Here is a tiny trained network, its code and every weight. The questions are about switching its units off for an input and a class, where a switched-off unit gives its printed mean instead of its output.

import numpy as np


def w(rows, s, z=0):
    codes = np.array(rows[::2]) - 128.0
    scale = np.full(codes.shape[1], s)
    scale[-1] = z or s
    return codes * scale


def norm(h):
    return h / np.sqrt((h * h).mean(-1, keepdims=True) + 1e-5)


def f(y):
    return y / 2 * (1 + np.tanh(0.7978845608 * (y + 0.044715 * y**3)))


def log_softmax(a):
    a = a - a.max(-1, keepdims=True)
    return a - np.log(np.exp(a).sum(-1, keepdims=True))


def net(x, mask):
    res = np.array(x, float).reshape(1, 4) / 4 @ E
    u = 0
    for l in range(2):
        y = f(norm(res) @ A[l][:, :-1].T + A[l][:, -1])
        res = res + np.where(mask[u : u + 11], y, B[l][:, -1]) @ B[l][:, :-1]
        u += 11
    return log_softmax(norm(res)[-1] @ U[:, :-1].T + U[:, -1])


A, B = {}, {}
E = w([
[145,91,162,171,157,148,107,185,188],'x0',
[229,100,142,79,112,74,139,89,116],'x1',
[107,176,192,168,94,102,243,126,198],'x2',
[89,129,129,84,150,117,170,255,141],'x3',
],0.0071)
A[0] = w([
[220,110,132,81,60,56,114,106,102,131],'L0N0',
[123,71,175,173,103,185,93,187,179,253],'L0N1',
[107,212,106,121,148,116,216,72,137,157],'L0N2',
[58,190,120,208,160,222,64,140,137,128],'L0N3',
[187,75,146,73,90,177,170,108,69,121],'L0N4',
[149,112,71,88,153,180,88,114,91,208],'L0N5',
[139,135,167,137,106,114,134,64,113,254],'L0N6',
[93,130,101,121,132,80,196,93,3,170],'L0N7',
[134,97,128,173,147,185,109,57,89,26],'L0N8',
[207,28,202,74,112,123,94,130,228,109],'L0N9',
[48,166,153,113,171,162,146,88,160,248],'L0N10',
],0.0055,0.0013)
B[0] = w([
[61,177,195,107,45,210,69,181,205,250],'L0N0',
[189,80,133,153,130,109,143,67,38,209],'L0N1',
[161,88,148,145,213,180,130,126,126,211],'L0N2',
[127,162,224,82,37,157,134,160,163,252],'L0N3',
[186,180,130,99,117,149,181,135,175,182],'L0N4',
[147,94,139,157,202,133,254,129,186,228],'L0N5',
[69,172,106,140,149,81,204,193,166,206],'L0N6',
[163,93,169,125,155,168,134,158,122,202],'L0N7',
[161,111,103,127,146,55,104,150,162,182],'L0N8',
[149,108,174,157,35,175,140,175,129,210],'L0N9',
[177,46,150,88,149,114,78,67,82,195],'L0N10',
],0.0055,0.0036)
A[1] = w([
[100,76,122,59,128,46,116,198,150,118],'L1N0',
[65,101,143,102,116,86,148,225,117,142],'L1N1',
[156,191,117,145,87,119,154,99,194,164],'L1N2',
[188,70,170,145,140,168,190,165,211,230],'L1N3',
[119,248,92,26,138,156,175,70,55,102],'L1N4',
[195,84,77,27,101,105,15,122,154,254],'L1N5',
[1,133,110,149,107,181,70,132,101,166],'L1N6',
[151,140,61,95,170,176,26,168,98,92],'L1N7',
[82,170,115,80,169,150,188,168,90,185],'L1N8',
[139,125,77,198,111,122,104,58,206,146],'L1N9',
[70,155,137,147,119,187,85,51,172,233],'L1N10',
],0.0061,0.0018)
B[1] = w([
[101,211,131,202,85,71,64,68,141,148],'L1N0',
[198,182,66,165,101,102,62,86,143,173],'L1N1',
[77,130,72,113,172,128,111,162,116,176],'L1N2',
[89,106,75,85,169,158,101,80,62,254],'L1N3',
[184,5,185,253,124,196,18,207,89,169],'L1N4',
[70,183,145,141,84,112,222,131,169,205],'L1N5',
[198,139,146,67,30,160,206,109,189,161],'L1N6',
[78,148,187,149,228,98,233,83,135,169],'L1N7',
[152,90,107,140,134,82,110,95,141,170],'L1N8',
[116,145,84,139,172,29,86,185,74,163],'L1N9',
[174,170,71,75,87,102,124,220,163,187],'L1N10',
],0.0064,0.0066)
U = w([
[149,162,186,48,42,176,163,166,194,151],'0',
[169,49,183,191,153,166,102,165,87,250],'1',
[85,137,154,113,228,101,244,81,145,98],'2',
[135,195,71,152,119,15,63,155,152,144],'3',
[69,98,143,36,137,124,71,85,88,12],'4',
],0.011,0.0023)

Each question gives the input, the list of numbers given to net, and the class t.
The units are the neurons (one row each of A and B). Each row of codes is followed by its name. A weight is (code - 128) times the scale printed after its matrix; where a second scale follows, it is the last column's (A, B and U).
mask holds one flag per neuron, layer by layer. A switched-off neuron (its flag False) gives its mean, the last column of its row in B, instead of its output. The means were averaged over made-up inputs and are rounded, as every weight is.
A unit's drop is (log p(t) with every unit on - log p(t) with that unit switched off) / (log p(t) with every unit on - log p(t) with every unit switched off).
The circuit of an input: a set's keep is (log p(t) with only the set's units on - log p(t) with every unit switched off) / (log p(t) with every unit on - log p(t) with every unit switched off). Starting from the 12 units with the biggest drops (on a tie, the unit counted first), units are removed one at a time, each time the one whose removal leaves the highest keep (on an exact tie, the one counted first), for as long as the keep stays at least 0.8.
units of the circuit, in order: the units of the circuit, biggest drop first
unit that matters most: the unit with the biggest drop
k most important neurons of layer l: the k neurons of layer l with the biggest drops, biggest first
drop when u is switched off: that unit's drop, to one decimal
input [4,5,8,-7], class 2: units of the circuit, in order	L0N3, L1N3, L1N2
input [5,-2,-7,-7], class 2: units of the circuit, in order	L1N7, L1N5, L1N4
input [7,-4,-8,5], class 2: 2 most important neurons of layer 1	L1N7, L1N4
input [-2,6,-7,1], class 2: unit that matters most	L1N7
input [8,0,7,0], class 1: units of the circuit, in order	L1N5, L0N1, L1N6
input [0,-7,-6,-6], class 0: 2 most important neurons of layer 1	L1N6, L1N10
input [8,-8,2,-7], class 0: 3 most important neurons of layer 0	L0N3, L0N5, L0N2
input [4,-5,-6,7], class 3: units of the circuit, in order	L1N1, L1N0
input [-5,-6,4,-6], class 0: units of the circuit, in order	L1N10, L1N6
input [8,8,-4,-2], class 0: 2 most important neurons of layer 1	L1N5, L1N4
input [7,5,2,7], class 1: 3 most important neurons of layer 0	L0N9, L0N1, L0N6
input [2,-4,-7,7], class 2: units of the circuit, in order	L1N7, L1N4
input [-3,3,0,3], class 4: 4 most important neurons of layer 0	L0N3, L0N7, L0N9, L0N2
input [-6,2,-4,-1], class 1: units of the circuit, in order	L1N4
input [3,5,-8,3], class 2: units of the circuit, in order	L1N7, L1N5
input [-6,4,3,-6], class 1: 2 most important neurons of layer 0	L0N3, L0N7
input [3,0,-3,-1], class 4: 3 most important neurons of layer 1	L1N3, L1N4, L1N7
input [3,-5,-5,7], class 3: 3 most important neurons of layer 1	L1N1, L1N0, L1N8
input [-3,7,-8,0], class 2: 4 most important neurons of layer 1	L1N7, L1N5, L1N10, L1N6
input [5,5,-4,-3], class 0: 3 most important neurons of layer 0	L0N9, L0N0, L0N2
input [-3,4,-3,0], class 0: units of the circuit, in order	L0N0
input [-3,5,0,-7], class 3: 3 most important neurons of layer 1	L1N9, L1N2, L1N6
input [-7,-7,-3,-7], class 0: drop when L1N3 is switched off	0.2
input [-8,1,-8,7], class 1: drop when L0N10 is switched off	0.2
